Below is a small trained network, with its code and all its weights. Each question gives an input and a target symbol and asks what happens when units are switched off, that is, made to give their printed mean instead of their output.

import numpy as np


def w(rows, s, z=0):
    codes = np.array(rows[::2]) - 128.0
    scale = np.full(codes.shape[1], s)
    scale[-1] = z or s
    return codes * scale


def f(y):
    return np.maximum(y, 0)


def softmax(a):
    e = np.exp(a - a.max(-1, keepdims=True))
    return e / e.sum(-1, keepdims=True)


def log_softmax(a):
    a = a - a.max(-1, keepdims=True)
    return a - np.log(np.exp(a).sum(-1, keepdims=True))


def net(x, mask):
    ids = ['γδεζθμπστφψω'.index(c) for c in x.split()]
    T = len(ids)
    res = E[ids] + P[:T]
    u = 0
    for l in range(2):
        r = res
        for j in range(2):
            rows = slice(3 * j, 3 * j + 3)
            q, k, v = (r @ M[l][rows].T for M in (Q, K, V))
            z = softmax(np.where(np.tri(T) > 0, q @ k.T / 3**0.5, -1e9)) @ v
            o = O[l][rows]
            res = res + np.where(mask[u + j], z, o[:, -1]) @ o[:, :-1]
        u += 2
        y = f(res @ A[l][:, :-1].T + A[l][:, -1])
        res = res + np.where(mask[u : u + 4], y, B[l][:, -1]) @ B[l][:, :-1]
        u += 4
    return log_softmax(res[-1] @ U[:, :-1].T + U[:, -1])


Q, K, V, O, A, B = {}, {}, {}, {}, {}, {}
E = w([
[112,122,178,142,123],'γ',
[189,138,103,137,137],'δ',
[86,72,86,172,97],'ε',
[126,134,100,166,68],'ζ',
[102,207,161,117,158],'θ',
[103,117,140,133,127],'μ',
[61,107,137,120,138],'π',
[117,121,116,176,157],'σ',
[159,254,96,221,148],'τ',
[201,122,142,125,155],'φ',
[73,92,103,226,133],'ψ',
[26,173,175,165,154],'ω',
],0.01)
P = w([
[108,232,144,119,116],'0',
[122,114,157,182,179],'1',
[77,110,88,90,122],'2',
[76,124,167,181,69],'3',
[153,121,174,182,201],'4',
[69,122,49,100,135],'5',
[80,104,158,214,66],'6',
[173,102,179,193,195],'7',
[63,133,7,108,145],'8',
[125,118,122,189,56],'9',
[171,135,167,170,203],'10',
],0.016)
Q[0] = w([
[223,133,118,126,161],'0.h1',
[237,90,149,95,154],'0.h1',
[90,150,81,213,40],'0.h1',
[180,139,170,92,176],'0.h2',
[82,143,135,139,8],'0.h2',
[170,151,112,166,186],'0.h2',
],0.013)
K[0] = w([
[175,131,181,214,148],'0.h1',
[146,124,208,132,89],'0.h1',
[82,149,3,110,179],'0.h1',
[137,129,173,102,174],'0.h2',
[132,12,39,107,126],'0.h2',
[160,183,160,81,121],'0.h2',
],0.012)
V[0] = w([
[201,211,141,89,73],'0.h1',
[100,185,178,199,149],'0.h1',
[69,145,179,58,232],'0.h1',
[93,177,61,176,139],'0.h2',
[152,111,2,177,182],'0.h2',
[154,88,23,116,124],'0.h2',
],0.0094)
O[0] = w([
[213,173,97,159,19,16],'0.h1',
[188,121,103,200,190,177],'0.h1',
[110,70,107,71,136,116],'0.h1',
[70,237,180,148,136,253],'0.h2',
[9,119,193,104,144,176],'0.h2',
[1,138,168,107,90,120],'0.h2',
],0.0083,0.0071)
A[0] = w([
[133,162,78,9,127,240],'0.n1',
[214,151,180,147,155,2],'0.n2',
[119,157,111,176,180,107],'0.n3',
[180,213,120,139,104,59],'0.n4',
],0.012,0.0062)
B[0] = w([
[64,244,75,241,81,158],'0.n1',
[62,78,106,201,96,202],'0.n2',
[124,111,174,53,209,250],'0.n3',
[180,89,122,76,117,170],'0.n4',
],0.011,0.012)
Q[1] = w([
[2,94,180,199,78],'1.h1',
[91,161,126,54,21],'1.h1',
[135,145,193,161,75],'1.h1',
[96,154,105,97,31],'1.h2',
[228,65,21,88,155],'1.h2',
[138,111,184,166,87],'1.h2',
],0.0089)
K[1] = w([
[149,20,238,201,145],'1.h1',
[57,159,188,239,170],'1.h1',
[124,79,177,189,161],'1.h1',
[58,128,131,210,161],'1.h2',
[181,72,217,201,62],'1.h2',
[145,136,1,98,120],'1.h2',
],0.0085)
V[1] = w([
[122,106,197,114,121],'1.h1',
[111,214,42,79,139],'1.h1',
[109,49,139,79,130],'1.h1',
[50,202,65,121,134],'1.h2',
[121,198,195,12,49],'1.h2',
[77,100,203,129,241],'1.h2',
],0.011)
O[1] = w([
[83,161,86,178,135,131],'1.h1',
[134,112,250,14,96,60],'1.h1',
[164,180,57,135,58,130],'1.h1',
[194,142,146,41,149,249],'1.h2',
[41,255,156,103,89,120],'1.h2',
[148,21,227,160,55,178],'1.h2',
],0.0083,0.019)
A[1] = w([
[120,162,193,178,205,178],'1.n1',
[11,78,50,103,131,39],'1.n2',
[77,159,99,106,95,1],'1.n3',
[106,49,122,123,119,157],'1.n4',
],0.012,0.0088)
B[1] = w([
[143,139,120,110,21,251],'1.n1',
[83,52,128,135,253,165],'1.n2',
[184,33,80,137,54,141],'1.n3',
[115,177,136,131,177,194],'1.n4',
],0.012,0.025)
U = w([
[128,193,109,135,37,114],'γ',
[108,46,62,165,38,65],'δ',
[156,133,149,186,153,129],'ε',
[175,56,186,165,82,60],'ζ',
[175,95,130,87,148,200],'θ',
[130,103,122,79,154,159],'μ',
[126,9,114,66,93,161],'π',
[145,102,190,138,224,1],'σ',
[88,189,184,61,149,139],'τ',
[159,169,124,217,71,171],'φ',
[184,98,188,23,162,67],'ψ',
[80,224,150,179,173,151],'ω',
],0.011,0.0045)

Each question gives the input, a string of symbols that net reads in full, and the target symbol t.
The units are the heads (3 rows each of Q, K, V and O) and the neurons (one row each of A and B). Each row of codes is followed by its name. A weight is (code - 128) times the scale printed after its matrix; where a second scale follows, it is the last column's (O, A, B and U).
mask holds one flag per unit, layer by layer, with each layer's heads first. A switched-off unit (its flag False) gives its mean, the last column of its rows in O or B, instead of its output. The means were averaged over made-up inputs and are rounded, as every weight is.
A unit's drop is (log p(t) with every unit on - log p(t) with that unit switched off) / (log p(t) with every unit on - log p(t) with every unit switched off).
unit that matters most: the unit with the biggest drop
k most important neurons: the k neurons with the biggest drops, biggest first
heads that matter: for each layer, one digit per head in row order, 1 if its drop is at least 0.15 and else 0, layers parted by /
input ε γ ψ γ ψ ε ψ ζ ζ τ τ, target γ: heads that matter	10 / 01
input ε δ ζ γ ψ μ φ ψ δ ψ γ, target γ: heads that matter	10 / 11
input ψ ψ ψ ψ ψ ε π δ, target ζ: heads that matter	00 / 11
input ψ ψ ψ ω ζ τ θ, target φ: heads that matter	10 / 10
input ε θ ζ, target δ: unit that matters most	1.n3
input θ ψ φ ζ ψ ψ ψ τ ψ ψ ψ, target θ: heads that matter	11 / 11
input γ ψ ε ω γ ψ ψ θ ε ψ, target τ: heads that matter	11 / 01
input ζ σ τ ζ μ ψ ω ε ψ θ θ, target ω: 3 most important neurons	(0.n4 0.n2 1.n2)
input ζ ψ π δ π τ, target ψ: heads that matter	00 / 10
input ψ γ ψ ω ζ ψ δ τ ε ψ, target τ: heads that matter	01 / 01
input ψ γ φ, target ζ: heads that matter	01 / 11
input ψ τ ζ τ σ, target ζ: 2 most important neurons	(1.n1 0.n3)
input ζ γ γ ζ σ π τ γ, target ω: heads that matter	11 / 01
input ψ δ θ ψ, target θ: heads that matter	11 / 01
input φ ζ ψ γ σ ψ ε ψ, target μ: heads that matter	11 / 11
input τ π τ τ ψ π γ, target ψ: heads that matter	10 / 01
input γ ω ψ τ γ ψ θ ζ, target σ: unit that matters most	0.h2
input γ ω ζ ψ θ, target σ: 3 most important neurons	(0.n2 1.n2 0.n4)
input μ ψ ε ζ, target τ: heads that matter	11 / 01
input ψ ε δ, target φ: heads that matter	00 / 00
input ψ σ τ ψ τ γ ψ μ, target ζ: unit that matters most	1.n1
input θ ψ ζ μ σ, target θ: 3 most important neurons	(0.n2 0.n4 1.n1)
input γ τ π σ φ, target σ: 3 most important neurons	(0.n2 1.n2 0.n4)
input ζ σ δ σ ω δ, target φ: 2 most important neurons	(0.n1 0.n2)
input φ τ γ γ ζ τ π ζ π γ ψ, target μ: 3 most important neurons	(0.n4 0.n2 1.n1)
input σ τ θ ω ψ σ ψ ε ε θ, target τ: 2 most important neurons	(0.n1 1.n1)
input ζ ψ ψ ψ φ δ ψ ψ, target ω: 2 most important neurons	(0.n4 1.n2)
input ψ ζ ψ ψ τ δ τ ψ ψ ε τ, target ζ: 2 most important neurons	(1.n1 0.n3)
input τ ε ψ ε, target ζ: 3 most important neurons	(0.n2 1.n2 0.n4)
